Below are the code and all the weights of a small trained network. Each question names an input and a class and asks about switching units off, where a switched-off unit gives its printed mean instead of its output.

import numpy as np


def w(rows, s, z=0):
    codes = np.array(rows[::2]) - 128.0
    scale = np.full(codes.shape[1], s)
    scale[-1] = z or s
    return codes * scale


def f(y):
    return np.maximum(y, 0)


def log_softmax(a):
    a = a - a.max(-1, keepdims=True)
    return a - np.log(np.exp(a).sum(-1, keepdims=True))


def net(x, mask):
    res = np.array(x, float).reshape(1, 8) / 4 @ E
    y = f(res @ A[0][:, :-1].T + A[0][:, -1])
    res = res + np.where(mask, y, B[0][:, -1]) @ B[0][:, :-1]
    return log_softmax(res[-1] @ U[:, :-1].T + U[:, -1])


A, B = {}, {}
E = w([
[252,177,107,195,52,17,57,167,110,183,125],'x0',
[122,69,187,192,75,235,61,227,125,133,204],'x1',
[128,134,149,129,161,123,104,124,151,131,116],'x2',
[71,63,209,197,166,47,211,182,48,172,69],'x3',
[104,165,104,136,151,135,128,160,132,143,117],'x4',
[158,89,111,107,145,108,131,165,155,117,127],'x5',
[138,135,160,114,133,143,117,107,115,149,117],'x6',
[123,132,113,124,171,132,104,155,155,156,96],'x7',
],0.011)
A[0] = w([
[62,100,128,116,177,183,180,125,107,100,127,90],'N0',
[137,164,118,116,105,76,144,110,121,118,78,47],'N1',
[184,175,142,114,99,61,138,146,103,187,85,102],'N2',
[133,69,216,230,92,254,79,252,130,158,189,14],'N3',
[130,142,108,108,131,82,165,82,147,159,99,55],'N4',
[211,190,134,180,49,33,55,183,84,157,89,97],'N5',
[35,89,161,56,158,179,190,125,145,76,104,89],'N6',
[119,151,109,75,120,75,150,93,130,107,66,44],'N7',
[112,138,95,77,184,56,183,49,107,97,78,60],'N8',
[95,127,248,193,187,85,207,182,90,131,93,134],'N9',
[166,153,122,143,115,109,109,140,109,148,122,74],'N10',
[225,168,104,240,94,26,47,127,86,179,133,74],'N11',
[66,31,200,233,147,3,224,174,21,207,34,149],'N12',
[157,109,90,157,124,120,83,145,109,117,84,127],'N13',
[198,227,30,37,77,203,65,56,227,120,212,205],'N14',
[128,131,161,194,117,166,110,177,165,134,161,1],'N15',
[41,58,100,68,181,217,165,75,111,110,95,122],'N16',
[148,181,63,95,153,40,222,24,142,154,50,60],'N17',
[121,159,102,171,176,161,96,114,206,153,144,181],'N18',
[99,103,122,118,194,143,149,110,110,121,176,62],'N19',
],0.0085,0.0028)
B[0] = w([
[117,129,158,118,140,145,151,112,182,155,148,173],'N0',
[122,89,136,136,141,140,119,146,107,119,145,155],'N1',
[112,114,139,155,136,132,169,133,163,137,157,175],'N2',
[99,91,132,175,188,99,92,161,3,127,149,223],'N3',
[115,139,133,154,115,117,132,135,65,133,151,158],'N4',
[72,126,142,111,187,150,162,112,214,142,156,209],'N5',
[104,129,135,158,120,120,186,112,197,139,170,190],'N6',
[131,106,152,163,126,142,100,170,99,141,128,163],'N7',
[98,92,133,166,162,123,118,163,58,126,146,187],'N8',
[163,168,76,107,93,134,91,118,159,105,112,200],'N9',
[99,90,119,124,123,141,160,118,138,111,132,151],'N10',
[105,121,136,149,121,149,212,115,203,148,169,212],'N11',
[198,178,100,53,64,125,80,100,131,92,49,253],'N12',
[121,138,147,121,104,131,144,94,121,125,157,148],'N13',
[185,178,96,71,71,114,84,114,130,99,36,237],'N14',
[139,106,157,142,137,125,118,139,76,158,106,160],'N15',
[112,126,130,137,142,129,174,121,218,162,145,195],'N16',
[115,88,151,164,170,133,67,166,36,141,156,205],'N17',
[160,131,138,112,89,99,160,109,108,107,126,155],'N18',
[150,135,129,133,121,130,169,129,137,132,166,151],'N19',
],0.014,0.026)
U = w([
[139,185,78,82,59,133,62,104,121,70,52,189],'0',
[61,126,134,160,121,156,178,106,199,148,170,175],'1',
[77,89,136,199,141,129,55,163,5,123,139,1],'2',
],0.011,0.00092)

Each question gives the input, the list of numbers given to net, and the class t.
The units are the neurons (one row each of A and B). Each row of codes is followed by its name. A weight is (code - 128) times the scale printed after its matrix; where a second scale follows, it is the last column's (A, B and U).
mask holds one flag per neuron, in row order. A switched-off neuron (its flag False) gives its mean, the last column of its row in B, instead of its output. The means were averaged over made-up inputs and are rounded, as every weight is.
A unit's drop is (log p(t) with every unit on - log p(t) with that unit switched off) / (log p(t) with every unit on - log p(t) with every unit switched off).
The circuit of an input: a set's keep is (log p(t) with only the set's units on - log p(t) with every unit switched off) / (log p(t) with every unit on - log p(t) with every unit switched off). Starting from the 12 units with the biggest drops (on a tie, the unit counted first), units are removed one at a time, each time the one whose removal leaves the highest keep (on an exact tie, the one counted first), for as long as the keep stays at least 0.8.
circuit, biggest first: the units of the circuit, biggest drop first
unit that matters most: the unit with the biggest drop
k most important neurons: the k neurons with the biggest drops, biggest first
drop of u: that unit's drop, to one decimal
input [1,6,-4,-5,-3,5,4,0], class 2: circuit, biggest first : [N3]
input [6,6,0,4,2,7,-3,-4], class 1: 4 most important neurons : [N11 N5 N17 N8]
input [3,-2,-1,1,4,2,6,-4], class 1: 2 most important neurons : [N3 N14]
input [3,-6,-8,4,-6,7,8,-5], class 2: 2 most important neurons : [N17 N14]
input [-5,-5,-5,2,4,1,-1,7], class 1: 3 most important neurons : [N3 N16 N6]
input [7,-8,2,-7,-8,0,2,3], class 2: 2 most important neurons : [N17 N12]
input [5,-5,-3,0,7,8,-4,-4], class 1: 2 most important neurons : [N3 N11]
input [0,7,4,-6,4,-7,0,0], class 2: 3 most important neurons : [N3 N12 N9]
input [-8,-4,0,8,8,2,-8,8], class 0: 4 most important neurons : [N12 N9 N11 N5]
input [-5,3,-3,-4,4,-2,-4,8], class 1: 2 most important neurons : [N12 N16]
input [-3,1,-4,1,2,0,0,-3], class 1: 2 most important neurons : [N14 N12]
input [7,-6,-1,3,1,-7,-4,-3], class 1: 2 most important neurons : [N11 N5]
input [-1,-7,4,-5,1,-6,7,-3], class 2: 2 most important neurons : [N17 N12]
input [4,3,-7,2,0,-7,-7,6], class 1: unit that matters most : N14
input [-5,3,-4,-3,-6,-6,5,-2], class 1: drop of N12 : 3.1
input [-1,4,4,8,-7,0,-2,-4], class 0: drop of N12 : 0.3
input [6,-8,5,2,1,-8,-6,-5], class 2: drop of N17 : 1.8
